Below are the code and all the weights of a small trained network. Each question names an input and a target symbol and asks about switching units off, where a switched-off unit gives its printed mean instead of its output.

import numpy as np


def w(rows, s, z=0):
    codes = np.array(rows[::2]) - 128.0
    scale = np.full(codes.shape[1], s)
    scale[-1] = z or s
    return codes * scale


def norm(h):
    return h / np.sqrt((h * h).mean(-1, keepdims=True) + 1e-5)


def f(y):
    return y / 2 * (1 + np.tanh(0.7978845608 * (y + 0.044715 * y**3)))


def softmax(a):
    e = np.exp(a - a.max(-1, keepdims=True))
    return e / e.sum(-1, keepdims=True)


def log_softmax(a):
    a = a - a.max(-1, keepdims=True)
    return a - np.log(np.exp(a).sum(-1, keepdims=True))


def net(x, mask):
    ids = ['βγδθλξω'.index(c) for c in x.split()]
    T = len(ids)
    res = E[ids] + P[:T]
    r = norm(res)
    for j in range(2):
        rows = slice(3 * j, 3 * j + 3)
        q, k, v = (r @ M[0][rows].T for M in (Q, K, V))
        z = softmax(np.where(np.tri(T) > 0, q @ k.T / 3**0.5, -1e9)) @ v
        o = O[0][rows]
        res = res + np.where(mask[j], z, o[:, -1]) @ o[:, :-1]
    y = f(norm(res) @ A[0][:, :-1].T + A[0][:, -1])
    res = res + np.where(mask[2:10], y, B[0][:, -1]) @ B[0][:, :-1]
    return log_softmax(norm(res)[-1] @ U[:, :-1].T + U[:, -1])


Q, K, V, O, A, B = {}, {}, {}, {}, {}, {}
E = w([
[134,152,121,142],'β',
[147,91,92,102],'γ',
[126,136,90,115],'δ',
[73,147,103,247],'θ',
[169,124,149,131],'λ',
[186,80,137,99],'ξ',
[140,116,108,107],'ω',
],0.011)
P = w([
[32,104,161,188],'0',
[196,159,99,149],'1',
[199,142,96,191],'2',
[84,141,123,144],'3',
[63,112,187,32],'4',
[225,174,76,189],'5',
[87,139,126,142],'6',
[160,156,130,73],'7',
[239,159,78,179],'8',
[89,138,126,141],'9',
[96,98,158,2],'10',
[236,165,81,181],'11',
[92,138,130,144],'12',
],0.0086)
Q[0] = w([
[14,98,192,9],'head 0',
[94,74,51,233],'head 0',
[248,133,32,105],'head 0',
[104,30,179,214],'head 1',
[19,44,155,117],'head 1',
[40,104,212,118],'head 1',
],0.012)
K[0] = w([
[195,202,80,51],'head 0',
[87,106,78,187],'head 0',
[58,54,171,86],'head 0',
[223,93,252,41],'head 1',
[242,166,103,73],'head 1',
[230,181,130,101],'head 1',
],0.014)
V[0] = w([
[174,38,129,112],'head 0',
[155,212,158,137],'head 0',
[102,118,8,100],'head 0',
[77,125,88,139],'head 1',
[97,165,184,133],'head 1',
[130,123,198,83],'head 1',
],0.015)
O[0] = w([
[152,8,89,104,155],'head 0',
[159,177,238,118,2],'head 0',
[173,222,2,49,75],'head 0',
[128,164,136,59,218],'head 1',
[163,153,167,105,141],'head 1',
[183,150,102,164,36],'head 1',
],0.009,0.0037)
A[0] = w([
[65,109,137,57,113],'neuron 0',
[118,186,1,69,98],'neuron 1',
[179,170,66,160,253],'neuron 2',
[41,53,110,206,129],'neuron 3',
[114,249,183,36,189],'neuron 4',
[133,193,148,186,143],'neuron 5',
[41,136,132,68,102],'neuron 6',
[48,111,178,149,88],'neuron 7',
],0.0087,0.0054)
B[0] = w([
[224,193,166,255,150],'neuron 0',
[245,165,163,207,254],'neuron 1',
[73,76,207,132,234],'neuron 2',
[150,191,137,32,196],'neuron 3',
[92,78,143,22,239],'neuron 4',
[113,103,119,89,159],'neuron 5',
[200,76,128,169,147],'neuron 6',
[183,152,73,250,144],'neuron 7',
],0.0091,0.0058)
U = w([
[59,136,172,68,118],'β',
[166,149,17,161,191],'γ',
[188,250,131,65,136],'δ',
[45,154,106,117,255],'θ',
[146,90,233,214,103],'λ',
[77,18,71,122,156],'ξ',
[254,179,135,184,36],'ω',
],0.0079,0.0039)

Each question gives the input, a string of symbols that net reads in full, and the target symbol t.
The units are the heads (3 rows each of Q, K, V and O) and the neurons (one row each of A and B). Each row of codes is followed by its name. A weight is (code - 128) times the scale printed after its matrix; where a second scale follows, it is the last column's (O, A, B and U).
mask holds one flag per unit, heads first, then neurons. A switched-off unit (its flag False) gives its mean, the last column of its rows in O or B, instead of its output. The means were averaged over made-up inputs and are rounded, as every weight is.
A unit's drop is (log p(t) with every unit on - log p(t) with that unit switched off) / (log p(t) with every unit on - log p(t) with every unit switched off).
The circuit of an input: a set's keep is (log p(t) with only the set's units on - log p(t) with every unit switched off) / (log p(t) with every unit on - log p(t) with every unit switched off). Starting from all 10 units, units are removed one at a time, each time the one whose removal leaves the highest keep (on an exact tie, the one counted first), for as long as the keep stays at least 0.8.
circuit, biggest first: the units of the circuit, biggest drop first
unit that matters most: the unit with the biggest drop
top k neurons: the k neurons with the biggest drops, biggest first
which heads matter: for each layer, one digit per head in row order, 1 if its drop is at least 0.15 and else 0, layers parted by /
input λ λ γ δ β, target λ: circuit, biggest first	[head 0; head 1]
input δ ξ λ λ β, target ξ: circuit, biggest first	[head 0; head 1]
input λ γ δ, target λ: which heads matter	00
input γ γ ξ λ λ λ θ λ, target λ: circuit, biggest first	[head 0]
input λ δ γ ξ ξ, target δ: which heads matter	10
input λ ξ γ λ β, target ξ: which heads matter	11
input λ λ γ ω, target ω: which heads matter	10
input γ λ δ θ λ β β λ λ β δ, target λ: which heads matter	10
input ξ θ ξ λ δ γ, target ξ: which heads matter	10
input γ λ θ ω λ, target λ: circuit, biggest first	[head 1; neuron 4]
input β λ λ θ γ, target λ: circuit, biggest first	[head 0; head 1]
input δ θ λ λ ξ ω, target δ: which heads matter	11
input λ δ ω β θ, target δ: which heads matter	10
input β δ λ θ θ β δ θ ξ β ξ β, target β: which heads matter	00
input λ δ θ δ θ δ λ δ λ δ θ ξ γ, target γ: which heads matter	01
input δ θ λ δ δ ω, target δ: which heads matter	11
input ξ ξ γ θ δ ξ δ γ δ ω δ, target γ: circuit, biggest first	[head 0; neuron 1]
input δ θ θ δ λ β ω β, target λ: which heads matter	10
input λ λ ξ λ ξ ω λ λ ξ, target λ: circuit, biggest first	[head 0]
input γ λ θ ω δ β β δ γ λ θ λ, target γ: circuit, biggest first	[head 0]
input λ γ ξ δ λ, target γ: circuit, biggest first	[head 1; head 0; neuron 4]
input δ β γ θ δ θ, target δ: circuit, biggest first	[head 0; head 1]
input δ ξ γ θ δ λ γ δ ξ, target δ: which heads matter	11
input ξ δ ξ β γ λ β λ β ω λ ω, target ξ: which heads matter	10
input λ δ θ ξ λ λ γ λ δ ω ξ, target λ: top 2 neurons	[neuron 4; neuron 0]
input β λ γ λ ξ λ θ ξ, target ξ: top 2 neurons	[neuron 1; neuron 3]
input β ω ξ γ λ, target ω: unit that matters most	head 1
input δ ξ λ γ ξ δ δ δ, target ξ: top 3 neurons	[neuron 1; neuron 3; neuron 7]
